Here is a tiny trained network, its code and every weight. The questions are about switching its units off for an input and a target symbol, where a switched-off unit gives its printed mean instead of its output.

import numpy as np


def w(rows, s, z=0):
    codes = np.array(rows[::2]) - 128.0
    scale = np.full(codes.shape[1], s)
    scale[-1] = z or s
    return codes * scale


def f(y):
    return y / 2 * (1 + np.tanh(0.7978845608 * (y + 0.044715 * y**3)))


def softmax(a):
    e = np.exp(a - a.max(-1, keepdims=True))
    return e / e.sum(-1, keepdims=True)


def log_softmax(a):
    a = a - a.max(-1, keepdims=True)
    return a - np.log(np.exp(a).sum(-1, keepdims=True))


def net(x, mask):
    ids = ['ΓΣαβδεζηλμξπτφψω'.index(c) for c in x.split()]
    T = len(ids)
    res = E[ids] + P[:T]
    u = 0
    for l in range(2):
        q, k, v = (res @ M[l].T for M in (Q, K, V))
        z = softmax(np.where(np.tri(T) > 0, q @ k.T / 4**0.5, -1e9)) @ v
        res = res + np.where(mask[u], z, O[l][:, -1]) @ O[l][:, :-1]
        u += 1
        y = f(res @ A[l][:, :-1].T + A[l][:, -1])
        res = res + np.where(mask[u : u + 8], y, B[l][:, -1]) @ B[l][:, :-1]
        u += 8
    return log_softmax(res[-1] @ U[:, :-1].T + U[:, -1])


Q, K, V, O, A, B = {}, {}, {}, {}, {}, {}
E = w([
[179,115,145],'Γ',
[138,129,151],'Σ',
[138,112,162],'α',
[131,144,172],'β',
[183,168,189],'δ',
[178,71,101],'ε',
[139,111,148],'ζ',
[182,79,87],'η',
[110,115,92],'λ',
[124,161,172],'μ',
[137,141,128],'ξ',
[148,4,209],'π',
[143,136,140],'τ',
[131,144,171],'φ',
[141,139,128],'ψ',
[135,154,133],'ω',
],0.021)
P = w([
[20,135,107],'0',
[97,113,167],'1',
[116,118,158],'2',
[132,117,154],'3',
[148,117,152],'4',
[161,122,153],'5',
[173,120,150],'6',
[183,119,150],'7',
[194,121,146],'8',
[205,120,144],'9',
[216,123,146],'10',
[227,123,142],'11',
[238,124,142],'12',
[248,125,137],'13',
],0.015)
Q[0] = w([
[104,140,141],'L0H1',
[77,117,139],'L0H1',
[138,121,113],'L0H1',
[6,103,45],'L0H1',
],0.021)
K[0] = w([
[114,124,142],'L0H1',
[64,110,138],'L0H1',
[118,104,116],'L0H1',
[3,158,100],'L0H1',
],0.021)
V[0] = w([
[136,66,198],'L0H1',
[60,86,242],'L0H1',
[145,42,2],'L0H1',
[143,236,46],'L0H1',
],0.0085)
O[0] = w([
[168,104,143,235],'L0H1',
[254,151,118,182],'L0H1',
[43,16,139,102],'L0H1',
[8,224,157,2],'L0H1',
],0.006,0.0095)
A[0] = w([
[88,127,118,100],'L0N1',
[176,96,126,81],'L0N2',
[10,202,93,94],'L0N3',
[122,96,86,124],'L0N4',
[113,82,169,31],'L0N5',
[123,141,178,175],'L0N6',
[103,57,123,121],'L0N7',
[147,139,49,255],'L0N8',
],0.014,0.0094)
B[0] = w([
[73,153,10,124],'L0N1',
[69,225,86,248],'L0N2',
[146,239,158,133],'L0N3',
[51,120,162,140],'L0N4',
[187,254,76,139],'L0N5',
[128,27,195,160],'L0N6',
[154,136,201,168],'L0N7',
[147,108,250,198],'L0N8',
],0.0076,0.014)
Q[1] = w([
[92,237,23],'L1H1',
[210,80,204],'L1H1',
[152,182,164],'L1H1',
[252,55,254],'L1H1',
],0.0092)
K[1] = w([
[254,80,128],'L1H1',
[63,175,27],'L1H1',
[158,182,99],'L1H1',
[19,208,61],'L1H1',
],0.0096)
V[1] = w([
[72,244,88],'L1H1',
[175,43,169],'L1H1',
[163,190,138],'L1H1',
[221,158,155],'L1H1',
],0.011)
O[1] = w([
[2,201,81,156],'L1H1',
[240,25,149,155],'L1H1',
[115,223,22,253],'L1H1',
[198,104,28,255],'L1H1',
],0.0063,0.0041)
A[1] = w([
[144,217,221,208],'L1N1',
[223,251,191,96],'L1N2',
[143,89,107,79],'L1N3',
[172,65,178,2],'L1N4',
[45,123,167,119],'L1N5',
[143,217,254,151],'L1N6',
[30,226,43,89],'L1N7',
[234,102,59,227],'L1N8',
],0.0096,0.01)
B[1] = w([
[58,79,151,209],'L1N1',
[75,122,77,230],'L1N2',
[145,196,95,137],'L1N3',
[208,223,26,199],'L1N4',
[254,71,52,143],'L1N5',
[89,57,52,198],'L1N6',
[218,101,162,215],'L1N7',
[28,192,200,255],'L1N8',
],0.0072,0.026)
U = w([
[147,151,199,220],'Γ',
[117,38,200,109],'Σ',
[198,232,184,2],'α',
[77,126,245,96],'β',
[74,116,121,191],'δ',
[180,112,202,188],'ε',
[96,130,254,100],'ζ',
[196,87,200,168],'η',
[166,133,174,215],'λ',
[139,136,74,94],'μ',
[152,76,68,85],'ξ',
[115,216,84,147],'π',
[169,165,177,113],'τ',
[78,90,242,107],'φ',
[206,179,41,16],'ψ',
[161,140,71,96],'ω',
],0.0096,0.011)

Each question gives the input, a string of symbols that net reads in full, and the target symbol t.
The units are the heads (4 rows each of Q, K, V and O) and the neurons (one row each of A and B). Each row of codes is followed by its name. A weight is (code - 128) times the scale printed after its matrix; where a second scale follows, it is the last column's (O, A, B and U).
mask holds one flag per unit, layer by layer, with each layer's heads first. A switched-off unit (its flag False) gives its mean, the last column of its rows in O or B, instead of its output. The means were averaged over made-up inputs and are rounded, as every weight is.
A unit's drop is (log p(t) with every unit on - log p(t) with that unit switched off) / (log p(t) with every unit on - log p(t) with every unit switched off).
The circuit of an input: a set's keep is (log p(t) with only the set's units on - log p(t) with every unit switched off) / (log p(t) with every unit on - log p(t) with every unit switched off). Starting from the 12 units with the biggest drops (on a tie, the unit counted first), units are removed one at a time, each time the one whose removal leaves the highest keep (on an exact tie, the one counted first), for as long as the keep stays at least 0.8.
units of the circuit, in order: the units of the circuit, biggest drop first
most important unit: the unit with the biggest drop
k most important neurons: the k neurons with the biggest drops, biggest first
top k neurons in layer l: the k neurons of layer l with the biggest drops, biggest first
input η ω φ, target Σ: most important unit => L0H1
input ω ψ ε π μ Σ ε τ β ξ ζ, target ψ: top 2 neurons in layer 1 => [L1N8 L1N7]
input ε λ Γ δ ζ η ω α, target η: units of the circuit, in order => [L0N2 L1H1]
input τ φ π ζ ω φ, target δ: top 2 neurons in layer 1 => [L1N4 L1N1]
input μ τ ξ ψ μ ε μ ψ ω π π π π ζ, target π: units of the circuit, in order => [L0H1 L1H1]
input τ μ β, target δ: units of the circuit, in order => [L0H1 L1H1 L1N6 L1N1]
input δ π π ω λ φ ξ ζ Γ π α μ ω μ, target π: units of the circuit, in order => [L1H1 L0H1]
input π η π τ ε π μ φ ψ Γ, target α: units of the circuit, in order => [L1H1 L1N8 L1N6 L1N1]
input λ ω Γ Γ δ φ, target ξ: top 2 neurons in layer 0 => [L0N3 L0N1]
input π β δ μ Σ μ π δ β τ ζ β ε Γ, target α: units of the circuit, in order => [L1H1 L0N2 L1N8 L1N6]
input η π π Γ φ τ η μ ζ α, target η: top 2 neurons in layer 1 => [L1N8 L1N4]
input η Γ η μ π ε ε β δ ψ Σ α ψ, target δ: 3 most important neurons => [L1N6 L1N7 L1N2]
input π ψ τ τ φ Γ Σ, target α: top 2 neurons in layer 0 => [L0N2 L0N7]
input ε π ω φ α β π π φ π η, target η: units of the circuit, in order => [L0H1 L1H1 L0N2]
input μ μ π μ τ ζ Γ δ ψ τ Γ, target π: top neuron in layer 0 => [L0N3]
input π α α Γ η Γ μ μ ω λ π Γ μ, target α: top 3 neurons in layer 1 => [L1N4 L1N8 L1N6]
input τ ε φ δ λ μ, target δ: 3 most important neurons => [L0N2 L1N4 L0N3]
input μ Σ ω π ω, target π: 2 most important neurons => [L0N3 L0N2]
input τ Σ τ τ ω, target δ: top 2 neurons in layer 0 => [L0N2 L0N3]
input ω φ ξ, target ψ: top neuron in layer 0 => [L0N3]
